Below are the code and all the weights of a small trained network. Each question names an input and a class and asks about switching units off, where a switched-off unit gives its printed mean instead of its output.

import numpy as np


def w(rows, s, z=0):
    codes = np.array(rows[::2]) - 128.0
    scale = np.full(codes.shape[1], s)
    scale[-1] = z or s
    return codes * scale


def norm(h):
    return h / np.sqrt((h * h).mean(-1, keepdims=True) + 1e-5)


def f(y):
    return np.maximum(y, 0)


def log_softmax(a):
    a = a - a.max(-1, keepdims=True)
    return a - np.log(np.exp(a).sum(-1, keepdims=True))


def net(x, mask):
    res = np.array(x, float).reshape(1, 6) / 4 @ E
    u = 0
    for l in range(2):
        y = f(norm(res) @ A[l][:, :-1].T + A[l][:, -1])
        res = res + np.where(mask[u : u + 15], y, B[l][:, -1]) @ B[l][:, :-1]
        u += 15
    return log_softmax(norm(res)[-1] @ U[:, :-1].T + U[:, -1])


A, B = {}, {}
E = w([
[246,83,156,229,47,185,134,41,102,86,8],'x0',
[128,135,148,122,131,125,128,117,137,127,126],'x1',
[129,139,124,124,129,150,114,122,137,137,124],'x2',
[186,232,85,132,207,212,240,167,155,10,106],'x3',
[126,138,140,134,132,128,118,131,138,127,123],'x4',
[8,187,24,159,75,38,140,14,234,73,104],'x5',
],0.012)
A[0] = w([
[79,61,174,138,53,132,61,101,111,213,132,39],'0.n0',
[190,79,187,114,153,152,135,169,115,164,134,39],'0.n1',
[79,77,131,124,27,74,54,72,134,161,154,80],'0.n2',
[145,141,158,129,156,164,80,146,62,144,114,40],'0.n3',
[9,171,115,68,151,128,142,189,152,161,183,29],'0.n4',
[89,94,145,136,95,124,63,145,143,152,120,16],'0.n5',
[197,123,146,178,44,137,126,91,120,100,71,47],'0.n6',
[107,192,83,148,165,177,208,124,162,31,113,100],'0.n7',
[179,180,122,110,165,149,203,151,151,41,113,52],'0.n8',
[167,115,125,138,121,116,138,127,171,132,172,83],'0.n9',
[131,116,145,87,99,109,128,113,107,138,138,1],'0.n10',
[80,136,79,154,81,87,144,58,186,95,103,46],'0.n11',
[127,123,142,200,31,155,142,90,129,113,10,61],'0.n12',
[31,186,76,165,107,76,116,77,166,80,105,40],'0.n13',
[63,164,108,99,185,81,135,138,144,171,186,59],'0.n14',
],0.012,0.0077)
B[0] = w([
[173,198,118,206,218,134,198,173,99,172,69,221],'0.n0',
[37,133,143,97,33,150,121,154,100,91,77,208],'0.n1',
[147,241,117,142,201,57,166,159,93,219,1,234],'0.n2',
[40,149,168,122,70,156,125,133,171,141,141,174],'0.n3',
[175,34,108,166,192,128,86,56,155,66,195,225],'0.n4',
[193,212,92,155,138,133,148,165,115,146,127,157],'0.n5',
[160,53,134,134,210,125,128,48,162,102,253,207],'0.n6',
[159,211,126,164,153,51,165,162,78,255,51,246],'0.n7',
[121,149,118,198,182,80,142,153,108,234,76,223],'0.n8',
[100,150,179,108,141,109,141,129,93,108,127,128],'0.n9',
[146,153,117,167,134,143,153,137,128,137,137,131],'0.n10',
[61,127,213,96,23,174,138,120,128,115,131,215],'0.n11',
[126,55,34,124,204,133,47,68,154,48,217,222],'0.n12',
[74,148,172,42,26,177,136,170,114,106,134,230],'0.n13',
[173,24,92,161,165,159,107,69,193,82,188,209],'0.n14',
],0.0095,0.012)
A[1] = w([
[76,174,97,72,7,113,126,110,130,82,114,11],'1.n0',
[168,123,152,130,95,142,118,102,189,152,129,12],'1.n1',
[139,134,149,148,158,149,125,138,101,153,130,64],'1.n2',
[127,119,112,75,167,107,108,152,146,89,227,31],'1.n3',
[195,72,130,143,103,141,122,59,120,49,108,83],'1.n4',
[105,168,148,86,52,155,118,126,141,98,128,1],'1.n5',
[132,118,148,90,86,162,117,187,90,98,120,91],'1.n6',
[151,138,122,134,150,105,171,133,137,149,94,44],'1.n7',
[153,190,104,118,148,162,178,144,125,89,117,44],'1.n8',
[139,136,144,122,137,153,124,147,112,127,128,28],'1.n9',
[135,105,127,93,118,92,80,143,120,168,96,37],'1.n10',
[132,101,171,96,79,190,134,204,110,133,127,86],'1.n11',
[128,109,198,105,117,198,118,203,88,105,149,50],'1.n12',
[113,112,142,98,66,140,136,105,146,115,157,88],'1.n13',
[120,82,137,140,112,82,112,126,127,195,107,74],'1.n14',
],0.015,0.0042)
B[1] = w([
[169,77,221,53,8,159,169,100,176,65,133,232],'1.n0',
[159,141,85,155,136,193,139,132,116,126,137,134],'1.n1',
[71,203,197,116,99,152,137,164,187,111,149,230],'1.n2',
[191,50,143,171,204,189,72,89,46,77,221,237],'1.n3',
[83,46,80,149,207,150,70,120,127,81,251,239],'1.n4',
[117,93,227,114,87,130,155,166,150,169,148,190],'1.n5',
[187,140,89,98,1,64,125,127,156,138,141,203],'1.n6',
[157,169,108,49,108,153,42,179,82,148,89,240],'1.n7',
[124,137,165,118,170,121,47,164,84,151,15,175],'1.n8',
[72,155,150,102,106,95,109,140,164,112,144,156],'1.n9',
[158,151,123,153,128,141,154,175,24,180,87,153],'1.n10',
[64,142,165,65,21,109,164,28,247,65,94,243],'1.n11',
[67,81,183,71,12,83,189,74,195,68,108,254],'1.n12',
[179,171,71,156,119,162,196,206,79,150,44,188],'1.n13',
[215,202,124,160,161,186,166,196,70,112,81,199],'1.n14',
],0.008,0.0073)
U = w([
[149,191,114,154,167,105,135,164,88,193,49,195],'0',
[142,46,95,148,179,130,94,99,121,78,187,209],'1',
[100,124,143,82,2,123,145,127,143,86,107,2],'2',
],0.018,0.00058)

Each question gives the input, the list of numbers given to net, and the class t.
The units are the neurons (one row each of A and B). Each row of codes is followed by its name. A weight is (code - 128) times the scale printed after its matrix; where a second scale follows, it is the last column's (A, B and U).
mask holds one flag per neuron, layer by layer. A switched-off neuron (its flag False) gives its mean, the last column of its row in B, instead of its output. The means were averaged over made-up inputs and are rounded, as every weight is.
A unit's drop is (log p(t) with every unit on - log p(t) with that unit switched off) / (log p(t) with every unit on - log p(t) with every unit switched off).
The circuit of an input: a set's keep is (log p(t) with only the set's units on - log p(t) with every unit switched off) / (log p(t) with every unit on - log p(t) with every unit switched off). Starting from the 12 units with the biggest drops (on a tie, the unit counted first), units are removed one at a time, each time the one whose removal leaves the highest keep (on an exact tie, the one counted first), for as long as the keep stays at least 0.8.
units of the circuit, in order: the units of the circuit, biggest drop first
top k neurons: the k neurons with the biggest drops, biggest first
top k neurons in layer l: the k neurons of layer l with the biggest drops, biggest first
drop of u: that unit's drop, to one decimal
input [2,7,-2,8,3,8], class 0: units of the circuit, in order	(0.n7)
input [5,-5,-8,-2,-5,-6], class 2: top 4 neurons in layer 0	(0.n1 0.n4 0.n14 0.n3)
input [5,6,-6,-4,3,0], class 1: top 3 neurons	(0.n12 0.n6 0.n7)
input [-5,-1,5,1,-1,-5], class 1: top 3 neurons in layer 0	(0.n4 0.n13 0.n11)
input [7,6,-4,-7,8,-2], class 0: top 4 neurons in layer 0	(0.n2 0.n0 0.n4 0.n14)
input [-8,-1,4,-1,-4,7], class 1: top 2 neurons in layer 0	(0.n4 0.n14)
input [5,-6,-3,-5,7,3], class 0: top 2 neurons	(0.n2 0.n0)
input [2,-3,0,2,8,-3], class 2: top 2 neurons	(0.n2 0.n1)
input [-6,-8,3,-6,-6,-1], class 0: top 3 neurons	(0.n2 0.n0 0.n12)
input [-2,-8,1,5,-5,5], class 0: top 2 neurons	(0.n7 0.n8)
input [7,2,6,-6,6,4], class 1: top 3 neurons in layer 0	(0.n12 0.n6 0.n7)
input [8,6,2,-7,1,7], class 1: top 4 neurons	(0.n12 0.n7 0.n6 0.n8)
input [8,-3,2,-4,-8,-7], class 1: top 2 neurons	(0.n6 0.n13)
input [-4,6,0,8,-8,6], class 0: units of the circuit, in order	(0.n7)
input [-1,2,-5,-5,1,5], class 0: top 2 neurons	(0.n2 0.n0)
input [-6,2,-2,7,-3,-8], class 2: top 3 neurons in layer 0	(0.n2 0.n0 0.n1)
input [8,-7,5,-3,-4,7], class 1: top 2 neurons	(0.n12 0.n6)
input [-7,4,3,-8,1,-2], class 0: drop of 0.n2	1.9
input [-1,4,-4,-1,-2,-3], class 2: drop of 1.n13	0.0
input [-8,2,0,6,7,-1], class 1: top neuron	(0.n4)
input [1,-8,5,2,3,-3], class 2: drop of 0.n2	0.7
input [-3,5,-7,5,0,-7], class 2: drop of 0.n2	0.2
